Here is a tiny trained network, its code and every weight. The questions are about switching its units off for an input and a class, where a switched-off unit gives its printed mean instead of its output.

import numpy as np


def w(rows, s, z=0):
    codes = np.array(rows[::2]) - 128.0
    scale = np.full(codes.shape[1], s)
    scale[-1] = z or s
    return codes * scale


def f(y):
    return np.maximum(y, 0)


def log_softmax(a):
    a = a - a.max(-1, keepdims=True)
    return a - np.log(np.exp(a).sum(-1, keepdims=True))


def net(x, mask):
    res = np.array(x, float).reshape(1, 5) / 4 @ E
    y = f(res @ A[0][:, :-1].T + A[0][:, -1])
    res = res + np.where(mask, y, B[0][:, -1]) @ B[0][:, :-1]
    return log_softmax(res[-1] @ U[:, :-1].T + U[:, -1])


A, B = {}, {}
E = w([
[174,54,130,229,34,85,84,29,116,10],'x0',
[217,166,133,40,45,166,239,28,148,35],'x1',
[37,128,230,154,100,244,2,143,42,78],'x2',
[95,8,152,198,160,114,149,79,255,96],'x3',
[105,25,65,215,110,21,86,91,118,153],'x4',
],0.007)
A[0] = w([
[143,234,167,9,146,218,174,178,28,130,195],'neuron 0',
[216,166,15,157,127,27,141,78,137,196,208],'neuron 1',
[206,125,158,109,55,159,197,8,201,32,206],'neuron 2',
[51,71,213,211,98,171,3,112,29,63,253],'neuron 3',
[165,78,49,154,206,46,117,127,141,140,211],'neuron 4',
[200,127,11,172,114,18,161,89,111,151,164],'neuron 5',
],0.006,0.0011)
B[0] = w([
[212,222,204,59,168,228,185,244,42,210,238],'neuron 0',
[79,120,49,124,62,36,236,229,46,68,205],'neuron 1',
[205,85,142,66,50,214,172,49,224,42,248],'neuron 2',
[57,126,180,244,71,252,2,76,88,153,242],'neuron 3',
[114,63,87,174,126,83,130,185,156,102,194],'neuron 4',
[68,12,21,172,70,54,221,154,24,33,207],'neuron 5',
],0.0064,0.012)
U = w([
[55,48,168,165,239,84,111,198,220,238,223],'0',
[236,75,157,80,73,161,200,1,234,37,179],'1',
[78,109,207,237,91,198,19,47,48,142,4],'2',
[187,243,191,12,177,195,186,214,29,224,105],'3',
[87,64,46,184,55,2,198,172,28,79,111],'4',
],0.0071,0.0026)

Each question gives the input, the list of numbers given to net, and the class t.
The units are the neurons (one row each of A and B). Each row of codes is followed by its name. A weight is (code - 128) times the scale printed after its matrix; where a second scale follows, it is the last column's (A, B and U).
mask holds one flag per neuron, in row order. A switched-off neuron (its flag False) gives its mean, the last column of its row in B, instead of its output. The means were averaged over made-up inputs and are rounded, as every weight is.
A unit's drop is (log p(t) with every unit on - log p(t) with that unit switched off) / (log p(t) with every unit on - log p(t) with every unit switched off).
The circuit of an input: a set's keep is (log p(t) with only the set's units on - log p(t) with every unit switched off) / (log p(t) with every unit on - log p(t) with every unit switched off). Starting from all 6 units, units are removed one at a time, each time the one whose removal leaves the highest keep (on an exact tie, the one counted first), for as long as the keep stays at least 0.8.
circuit, biggest first: the units of the circuit, biggest drop first
k most important neurons: the k neurons with the biggest drops, biggest first
drop when u is switched off: that unit's drop, to one decimal
input [7,5,3,-5,8], class 2: 3 most important neurons	(neuron 3; neuron 4; neuron 2)
input [-5,8,-2,7,8], class 4: 4 most important neurons	(neuron 5; neuron 1; neuron 4; neuron 0)
input [-2,-8,2,1,5], class 2: most important neuron	(neuron 3)
input [-6,-7,3,-7,7], class 2: 2 most important neurons	(neuron 3; neuron 1)
input [4,5,-6,5,7], class 4: 2 most important neurons	(neuron 5; neuron 1)
input [4,-4,-6,-7,-5], class 4: 3 most important neurons	(neuron 1; neuron 5; neuron 2)
input [7,8,-6,4,6], class 4: 2 most important neurons	(neuron 5; neuron 1)
input [5,0,1,6,4], class 2: 2 most important neurons	(neuron 3; neuron 1)
input [1,-4,-1,7,-7], class 0: 4 most important neurons	(neuron 2; neuron 3; neuron 0; neuron 5)
input [-6,8,4,4,0], class 3: 2 most important neurons	(neuron 0; neuron 5)
input [0,0,-1,-1,-1], class 3: 2 most important neurons	(neuron 2; neuron 5)
input [-2,-2,1,0,2], class 0: drop when neuron 5 is switched off	0.3
input [6,5,-6,3,3], class 4: drop when neuron 1 is switched off	1.5
input [-5,6,-8,-8,4], class 4: drop when neuron 5 is switched off	0.6
input [-1,0,-6,8,1], class 4: drop when neuron 1 is switched off	0.0
input [6,6,4,-8,-4], class 3: circuit, biggest first	(neuron 0)
